Group, then class:
[ 1.57  0.50  0.21 -2.03 -0.77 -0.20  0.94 -0.55  0.00  0.31  1.07 -0.47
 -0.56 -2.00  0.57  0.47 -1.75  0.21 -0.72 -0.24  0.05 -0.42 -1.06  0.32
 -1.13 -0.14 -1.35 -0.49  1.51  0.61  0.40  0.47 -0.01 -0.55]
U.kaga
[ 1.53 -0.58  0.40 -1.53  0.14  0.62  1.22 -0.77 -0.46 -0.08  0.94 -0.16
  0.11 -0.65 -0.24 -0.26 -5.18 -0.43  0.09  0.07  0.77 -0.50 -0.53  0.85
 -1.07  0.60 -0.58 -0.24  4.58  1.76  0.10  0.18 -2.67  0.19]
B.Ser
[ 0.75 -1.71 -0.11 -0.63  0.08  0.06  1.05 -1.31 -0.76  0.82 -1.12  0.00
  0.86  0.55  0.83  0.44 -8.31 -0.17  0.82  0.11  0.60 -0.05 -0.81  0.76
 -0.95 -0.26 -0.01 -0.27  2.64  3.61  0.34  0.33  0.36  0.54]
B.Mubip
[ 0.58 -0.44  0.49 -2.03 -0.41 -0.85  0.23 -0.99  0.00  0.36  1.15 -0.74
 -0.67 -1.00  0.12  0.85  3.65  0.49 -0.06  0.49 -0.01 -0.61 -0.78  0.30
 -0.89 -0.06 -1.17 -0.30  0.74  0.56  0.08  0.29 -0.13 -0.76]
U.naver
[ 1.24 -1.46 -0.23 -0.48  0.01  0.53  1.34  0.09 -0.71  0.48  1.52 -0.03
 -0.20  0.30 -0.27  0.60 -2.01 -0.48 -0.02  0.85  0.31 -0.13  0.23  0.34
 -1.18  1.06  0.56 -0.36  3.13  0.52 -0.45  0.07 -0.69  0.18]
Z.lekim
[ 1.41 -2.45 -0.35 -0.47 -0.46  1.02  2.18 -0.14 -0.32  0.39  2.96 -0.94
 -0.15  0.30  0.68  0.44 -7.82 -0.49  0.25  0.61  0.73 -0.44 -1.18  0.66
 -1.18  0.02 -0.24 -0.20  5.37  1.02 -0.17  0.16  0.11  0.58]
Z.mab
[ 2.43 -0.83  0.00  0.12  0.29  0.95  2.38  0.50 -0.33  0.61  1.80  0.16
  0.44  0.19 -0.12 -0.22 -8.23 -0.71  0.24 -0.06  0.74  0.09 -0.56  0.65
 -0.98 -0.90  0.23 -0.59  4.10  0.20 -0.11 -0.35 -0.18  0.54]
Z.mab
[ 0.12  0.30  0.63 -1.27 -0.80 -0.34  0.74 -1.82  0.88  0.01  0.05 -1.47
 -0.06 -0.05  0.41  0.32  1.17  0.32  0.10 -0.34 -0.15 -0.82 -0.96  0.16
 -0.66  0.56 -1.33  0.40  1.06  1.30  0.28  0.47 -0.07 -0.55]
U.kaga
[ 0.79  0.08 -0.07 -1.03  0.72  0.74  0.93 -0.69 -0.58  0.05  1.04  0.13
 -0.55 -0.01 -0.09  0.08 -4.03 -0.62 -0.60  0.10  0.76  0.60  0.44  0.43
 -1.02  1.19 -0.32 -0.12  2.64  0.96  0.13 -0.42 -0.28  0.22]
B.Mubip
[ 1.90  1.50  0.63 -0.34 -0.72  0.57  0.79 -0.10  0.51 -0.02  1.21 -0.44
 -0.34  0.50  0.48  0.15 -1.90 -0.31 -0.14 -0.64 -0.05 -0.30 -0.22  0.02
 -0.20 -0.54 -0.75 -0.47  1.82  0.19  0.16  0.50 -0.48 -0.67]
U.naver
[ 1.42 -2.29  0.35 -1.52 -0.95  0.10  1.97  0.04 -0.42  0.48  2.33 -0.41
  1.09 -0.92 -0.28  1.54 -7.14 -0.08 -0.23  1.10  0.11 -0.23 -0.53  0.12
 -1.53 -0.24 -0.38 -0.51  4.02  0.01 -0.26  0.26 -0.94  0.43]
S.vam
[ 1.91  1.85  0.01 -0.47  0.17  1.17 -0.54  0.05  0.10  0.08  1.30 -0.16
  0.32  0.11  0.86  0.24 -7.40 -0.66  0.18 -0.28  0.49 -0.21 -0.81  1.08
  0.04 -1.31 -0.36 -0.23  0.34  0.18 -0.06  1.06 -0.23  0.28]
U.naver
[ 1.20 -1.94 -0.72 -1.08 -0.06  0.80  1.89 -0.94 -0.54  0.80  3.42  0.08
  0.82 -1.02  1.03  0.04 -8.60 -0.31  0.08  0.14  0.51 -0.15 -0.80  0.76
 -1.31 -1.02  0.36 -0.86  3.90  0.70  0.55  0.69 -0.69  0.85]
S.Pabe
[ 1.53  0.01  0.02 -0.81  0.26  0.78  1.56 -0.33 -0.57  0.83  1.97  0.35
  0.57 -0.20  0.22  0.23 -8.60 -0.41  0.15 -0.20  0.61 -0.35 -0.26  0.72
 -1.31  0.47  0.08 -0.36  4.07  1.59  0.01  0.24 -0.52  1.44]
B.Mubip
[ 0.95 -4.69 -0.07 -3.30 -0.50 -0.48  1.61 -2.38 -0.48  0.71  3.33 -0.41
  1.06 -1.70  0.83  1.12 -5.43  0.30  0.69  0.10  0.50 -0.45 -1.22  0.92
 -2.14 -0.79 -1.70 -0.49  5.22  2.52 -0.11  0.48 -0.33  0.01]
S.Pabe
[ 2.38  1.53  0.49 -0.75 -0.24  0.78  0.52 -0.57  0.36  0.10  1.47  0.31
  0.31  0.19  0.78  0.90 -6.13 -0.22 -0.37 -0.43  0.23 -0.43 -1.11  0.37
 -0.78 -1.09  0.00 -0.67  0.73 -1.32 -0.70  0.33 -0.25 -0.16]
U.naver
[ 2.03  1.76  0.16  0.36 -0.15  0.67 -1.99  0.17  0.09 -0.29  0.72 -0.27
 -0.17  0.05  1.18  0.24 -5.82 -0.94  0.07 -0.57  0.12 -0.01 -0.72 -0.34
 -0.02 -0.74 -1.03 -0.25  1.66 -1.54  0.01  0.26 -0.87  0.05]
U.lari
[ 1.62 -1.67 -0.06 -0.34 -0.23  1.00  1.81  0.29  0.03  0.34  2.34 -0.49
 -0.30  0.09  0.23  0.11 -4.73  0.15 -1.24  0.36  0.30 -0.17 -0.49  0.53
 -1.13  0.44 -0.11 -0.25  4.38  0.30 -0.03  0.19 -0.23  0.50]
Z.lekim
[ 1.23 -3.39 -0.48 -1.37 -0.69  0.05  2.76 -0.29 -0.57  0.52  2.08 -0.58
 -0.72 -0.02  0.25  0.33 -4.12 -0.37  0.32  1.09  0.00 -0.12 -1.50  1.76
 -1.33  0.44 -2.93  0.16  5.38  1.63 -0.24 -0.61  0.01  0.01]
Z.mab
[ 1.75 -0.41 -0.50 -0.50  0.18  0.84  1.41  0.49 -0.53  0.39  1.79 -0.60
 -0.45 -0.31 -0.56  0.08 -5.56 -0.31  0.03  0.07  1.50 -0.33 -0.40  0.39
 -1.62  0.38  0.12 -0.48  3.50 -0.44  0.19  0.14 -0.23  0.56]
Z.lekim
[ 1.38 -2.04 -0.43 -0.01  0.18  3.10  1.70  0.11 -0.20  0.07  2.04 -0.57
 -0.46  0.12  0.28  0.86 -4.54 -0.25  0.12  0.89  0.67 -0.66 -0.66  0.35
 -0.82  0.18  0.29 -0.55  3.77 -0.80 -0.05  0.33 -0.08  0.58]
Z.lekim
[ 0.93 -1.17  0.00 -3.94 -0.17  0.16  1.17 -1.20  0.02  0.94  2.29  0.70
  0.83 -0.87  1.13  0.50 -8.60 -0.41  0.23  0.05  0.95 -0.51 -0.51 -0.01
 -0.83 -1.18 -1.14 -0.44  3.73  0.83  0.47  0.24 -0.87  0.30]
S.mut
[ 0.65 -1.78 -0.18 -1.20 -0.22  0.43  1.09 -0.67  0.11  0.83  2.87  0.14
  1.89 -1.07  1.27  0.63 -8.60 -0.46  0.11  0.19  0.23  0.21 -0.81  0.82
 -1.26 -2.01 -0.25 -0.49  4.34  0.91  0.05  0.53 -1.12  0.80]
S.Pabe
[ 2.46  0.02 -0.33 -0.68  0.30  0.98  1.80 -0.05  0.12  1.22  2.94  0.48
  1.82 -1.18  1.18  0.34 -8.60 -0.46  0.33 -0.96  0.51  0.65 -0.71  0.89
 -1.69 -2.11 -0.09 -0.65  3.66 -0.61 -0.08  0.38 -0.33  0.92]
S.vam
[ 1.67  1.40  0.44 -1.30 -0.38  0.17 -0.17 -0.76 -0.15  0.04  0.81  0.05
 -0.60 -0.32  0.89  0.34 -1.76 -0.26 -0.08 -0.36  0.57 -0.53 -1.05  0.18
 -0.68 -0.19 -0.12  0.05  1.39 -0.05  0.32  0.40 -0.14 -0.23]
U.kaga
[ 2.78  1.27 -0.20 -0.76  1.21  0.86  0.90  0.25 -0.30  1.06  1.39  1.04
  0.68  0.25  0.36  0.20 -8.60 -1.22  0.36 -1.02  0.93 -0.17  0.15  1.12
 -1.44 -0.64  0.73 -1.04  3.31  1.20  0.24  0.00 -1.12  0.19]
B.gema
[ 0.42 -2.84 -0.06 -2.28 -0.34  0.20  1.66 -0.90 -0.09  0.56  2.21  0.83
  1.39 -1.25  0.81 -0.05 -8.60 -0.26  0.06  0.62  0.72 -0.54 -0.41  1.05
 -1.50 -0.96 -0.85 -0.46  4.26  1.15 -1.37  0.48 -0.32  1.00]
S.mut
[ 1.93 -0.85 -0.10 -0.35  0.60  0.95  1.71  0.14 -0.06  1.06  2.57  0.34
  1.77 -1.22  1.59  0.17 -8.60 -1.40  0.36 -0.65  1.06  0.67 -0.80  0.82
 -1.08 -1.10 -0.06 -0.64  4.08  0.40 -0.02 -0.13 -0.36  1.41]
S.mut
[ 1.76 -1.13 -0.84  0.44  0.38  1.19  1.50  1.04 -0.60  0.32  2.25 -0.71
 -0.46  0.78 -0.21  0.09 -5.98 -0.28 -0.03  0.64  0.42  0.21  0.05  0.45
 -1.16  0.60  0.16 -0.11  4.00  0.06 -0.15 -0.26 -0.49  0.71]
Z.lekim

Group, then class:
[ 0.93 -0.29  0.28 -0.06  0.11  0.07  0.18  0.01  0.76 -0.19 -0.30 -0.16
  0.06 -0.34 -2.73 -0.11 -0.13 -0.81  0.34  0.06  0.12 -0.25  0.32  0.39
  1.07 -0.22  0.13 -0.11 -0.38  0.03 -0.74 -0.01  0.54  0.19]
Vak.bag
[ 0.58 -0.01  0.22  0.68  0.08  0.21  0.42 -0.39  0.36  0.45 -0.39  0.15
  0.73 -0.95 -1.53  0.07  0.12 -1.67  0.08  0.52 -0.37  0.40 -0.29 -0.07
  1.27 -0.27 -0.19 -0.05 -0.23 -0.25 -0.34 -0.15 -0.83 -0.50]
Vak.kosap
[ 0.25 -0.02 -0.94 -0.56  0.03  0.36 -0.46 -0.04 -0.55 -0.06 -0.56  0.13
 -0.32  0.82 -1.74 -0.55 -0.49 -0.33  0.87  0.58  0.50  0.51 -0.24  0.42
 -0.93 -0.40 -0.11  1.02 -0.12 -0.21  0.28 -0.45 -0.71 -0.57]
pofol.gok
[ 0.91 -0.15  0.35  0.46 -0.06 -0.51  0.18  0.10  0.29  0.05 -0.09 -0.07
 -0.08  0.11 -1.76 -0.33 -0.54 -0.65 -0.46  0.05 -0.06  0.06  0.33  0.04
  1.07 -0.68  0.35  0.06 -0.03  0.13  0.39 -0.16  0.50  0.66]
Vak.kosap
[-0.07  0.86  0.06  0.31 -0.03  0.20 -0.28 -0.05  0.33 -0.48  0.15  0.06
  0.09 -0.59 -1.49 -0.34 -0.65 -0.46  0.96  0.72 -0.05  0.09 -0.54  0.84
 -0.11  0.08  0.01  0.67 -0.47  0.02 -0.76 -0.52 -0.09 -1.38]
pofol.gok
